Below are the code and all the weights of a small trained network. Each question names an input and a target symbol and asks about switching units off, where a switched-off unit gives its printed mean instead of its output.

import numpy as np


def w(rows, s, z=0):
    codes = np.array(rows[::2]) - 128.0
    scale = np.full(codes.shape[1], s)
    scale[-1] = z or s
    return codes * scale


def norm(h):
    return h / np.sqrt((h * h).mean(-1, keepdims=True) + 1e-5)


def softmax(a):
    e = np.exp(a - a.max(-1, keepdims=True))
    return e / e.sum(-1, keepdims=True)


def log_softmax(a):
    a = a - a.max(-1, keepdims=True)
    return a - np.log(np.exp(a).sum(-1, keepdims=True))


def net(x, mask):
    ids = ['αβγεζηθλμξπστφψω'.index(c) for c in x.split()]
    T = len(ids)
    res = E[ids] + P[:T]
    u = 0
    for l in range(3):
        r = norm(res)
        for j in range(2):
            rows = slice(2 * j, 2 * j + 2)
            q, k, v = (r @ M[l][rows].T for M in (Q, K, V))
            z = softmax(np.where(np.tri(T) > 0, q @ k.T / 2**0.5, -1e9)) @ v
            o = O[l][rows]
            res = res + np.where(mask[u + j], z, o[:, -1]) @ o[:, :-1]
        u += 2
    return log_softmax(norm(res)[-1] @ U[:, :-1].T + U[:, -1])


Q, K, V, O = {}, {}, {}, {}
E = w([
[117,179,126],'α',
[116,169,131],'β',
[139,159,115],'γ',
[111,149,114],'ε',
[146,119,135],'ζ',
[112,167,115],'η',
[110,162,122],'θ',
[80,2,236],'λ',
[131,177,140],'μ',
[122,196,138],'ξ',
[112,153,120],'π',
[160,129,135],'σ',
[161,123,136],'τ',
[110,155,120],'φ',
[117,199,135],'ψ',
[96,185,126],'ω',
],0.015)
P = w([
[113,38,119],'0',
[102,199,172],'1',
[101,204,177],'2',
[107,206,165],'3',
[102,203,180],'4',
[106,211,171],'5',
[104,231,180],'6',
[111,241,182],'7',
[122,248,194],'8',
[131,254,194],'9',
],0.0059)
Q[0] = w([
[236,111,96],'L0H0',
[255,19,76],'L0H0',
[54,219,122],'L0H1',
[113,14,68],'L0H1',
],0.0074)
K[0] = w([
[188,195,117],'L0H0',
[152,246,121],'L0H0',
[119,81,71],'L0H1',
[138,136,203],'L0H1',
],0.013)
V[0] = w([
[188,172,217],'L0H0',
[89,123,198],'L0H0',
[87,1,162],'L0H1',
[122,82,82],'L0H1',
],0.0079)
O[0] = w([
[34,185,52,98],'L0H0',
[24,116,183,191],'L0H0',
[103,2,144,1],'L0H1',
[186,98,135,73],'L0H1',
],0.0055,0.0038)
Q[1] = w([
[39,208,112],'L1H0',
[139,124,99],'L1H0',
[83,246,210],'L1H1',
[141,186,126],'L1H1',
],0.013)
K[1] = w([
[103,75,194],'L1H0',
[93,134,100],'L1H0',
[21,10,146],'L1H1',
[139,76,128],'L1H1',
],0.012)
V[1] = w([
[57,7,255],'L1H0',
[103,48,201],'L1H0',
[247,150,9],'L1H1',
[149,87,7],'L1H1',
],0.0073)
O[1] = w([
[95,254,176,200],'L1H0',
[105,207,126,160],'L1H0',
[201,77,69,3],'L1H1',
[188,27,140,35],'L1H1',
],0.0059,0.0061)
Q[2] = w([
[173,32,146],'L2H0',
[187,62,126],'L2H0',
[184,26,59],'L2H1',
[102,251,118],'L2H1',
],0.013)
K[2] = w([
[117,246,96],'L2H0',
[97,236,133],'L2H0',
[200,144,43],'L2H1',
[111,53,204],'L2H1',
],0.014)
V[2] = w([
[121,254,218],'L2H0',
[169,73,160],'L2H0',
[100,55,243],'L2H1',
[74,44,180],'L2H1',
],0.0095)
O[2] = w([
[179,6,143,253],'L2H0',
[203,218,155,93],'L2H0',
[131,198,222,163],'L2H1',
[119,254,183,118],'L2H1',
],0.0088,0.0051)
U = w([
[187,150,184,52],'α',
[107,209,35,147],'β',
[192,79,143,239],'γ',
[248,169,101,208],'ε',
[21,132,206,4],'ζ',
[108,112,112,167],'η',
[184,188,163,21],'θ',
[154,97,164,185],'λ',
[150,153,154,25],'μ',
[137,144,136,3],'ξ',
[158,118,161,165],'π',
[160,164,152,24],'σ',
[165,124,174,84],'τ',
[91,103,157,208],'φ',
[115,107,107,186],'ψ',
[76,88,86,164],'ω',
],0.017,0.0028)

Each question gives the input, a string of symbols that net reads in full, and the target symbol t.
The units are the heads (2 rows each of Q, K, V and O). Each row of codes is followed by its name. A weight is (code - 128) times the scale printed after its matrix; where a second scale follows, it is the last column's (O and U).
mask holds one flag per head, layer by layer. A switched-off head (its flag False) gives its mean, the last column of its rows in O, instead of its output. The means were averaged over made-up inputs and are rounded, as every weight is.
A unit's drop is (log p(t) with every unit on - log p(t) with that unit switched off) / (log p(t) with every unit on - log p(t) with every unit switched off).
The circuit of an input: a set's keep is (log p(t) with only the set's units on - log p(t) with every unit switched off) / (log p(t) with every unit on - log p(t) with every unit switched off). Starting from all 6 units, units are removed one at a time, each time the one whose removal leaves the highest keep (on an exact tie, the one counted first), for as long as the keep stays at least 0.8.
units of the circuit, in order: the units of the circuit, biggest drop first
unit that matters most: the unit with the biggest drop
which heads matter: for each layer, one digit per head in row order, 1 if its drop is at least 0.15 and else 0, layers parted by /
drop when u is switched off: that unit's drop, to one decimal
input β γ α ε α σ, target ζ: units of the circuit, in order -> [L0H0, L2H0, L1H1]
input γ μ β μ β β α α η, target ε: unit that matters most -> L2H0
input α α β β θ, target β: which heads matter -> 01 / 11 / 11
input μ β α γ ξ, target ω: units of the circuit, in order -> [L2H1, L2H0, L0H0]
input α γ ε α β α ε α γ ζ, target β: units of the circuit, in order -> [L1H0, L2H0, L1H1, L0H1]
input β α α α α ε γ, target ζ: units of the circuit, in order -> [L2H0, L0H1, L1H1]
input η α γ μ ε σ α ψ, target γ: which heads matter -> 11 / 10 / 01
input μ φ β ω θ π β α β, target ω: units of the circuit, in order -> [L2H1, L0H0, L2H0]
input α α τ, target β: units of the circuit, in order -> [L1H0, L2H0, L1H1, L0H0]
input β ω φ ω α β η α β σ, target ζ: units of the circuit, in order -> [L0H0, L1H1, L2H0]
input γ α α τ α ζ β ε σ, target ε: which heads matter -> 00 / 11 / 10
input γ ε γ β μ α α ψ, target ε: which heads matter -> 00 / 00 / 10
input η μ α θ β σ β, target γ: which heads matter -> 11 / 10 / 00
input β ζ β η σ γ β β α μ, target ζ: unit that matters most -> L2H0
input η σ α α α α μ, target γ: which heads matter -> 11 / 10 / 00
input μ α ξ α η, target ω: which heads matter -> 00 / 00 / 00
input α α η α β γ γ α α μ, target β: which heads matter -> 00 / 11 / 11
input η η φ γ α, target γ: which heads matter -> 11 / 10 / 00
input η α γ, target γ: which heads matter -> 10 / 10 / 00
input η α α ε β α ψ ε α α, target γ: unit that matters most -> L0H1
input β σ β β α β α β γ β, target ζ: drop when L2H0 is switched off -> 0.8
input μ σ ω α, target ω: drop when L2H1 is switched off -> 0.1
input μ α α ε α θ α μ γ ε, target ω: drop when L0H1 is switched off -> 0.0
input μ η α α γ ξ, target ω: drop when L2H1 is switched off -> 0.2
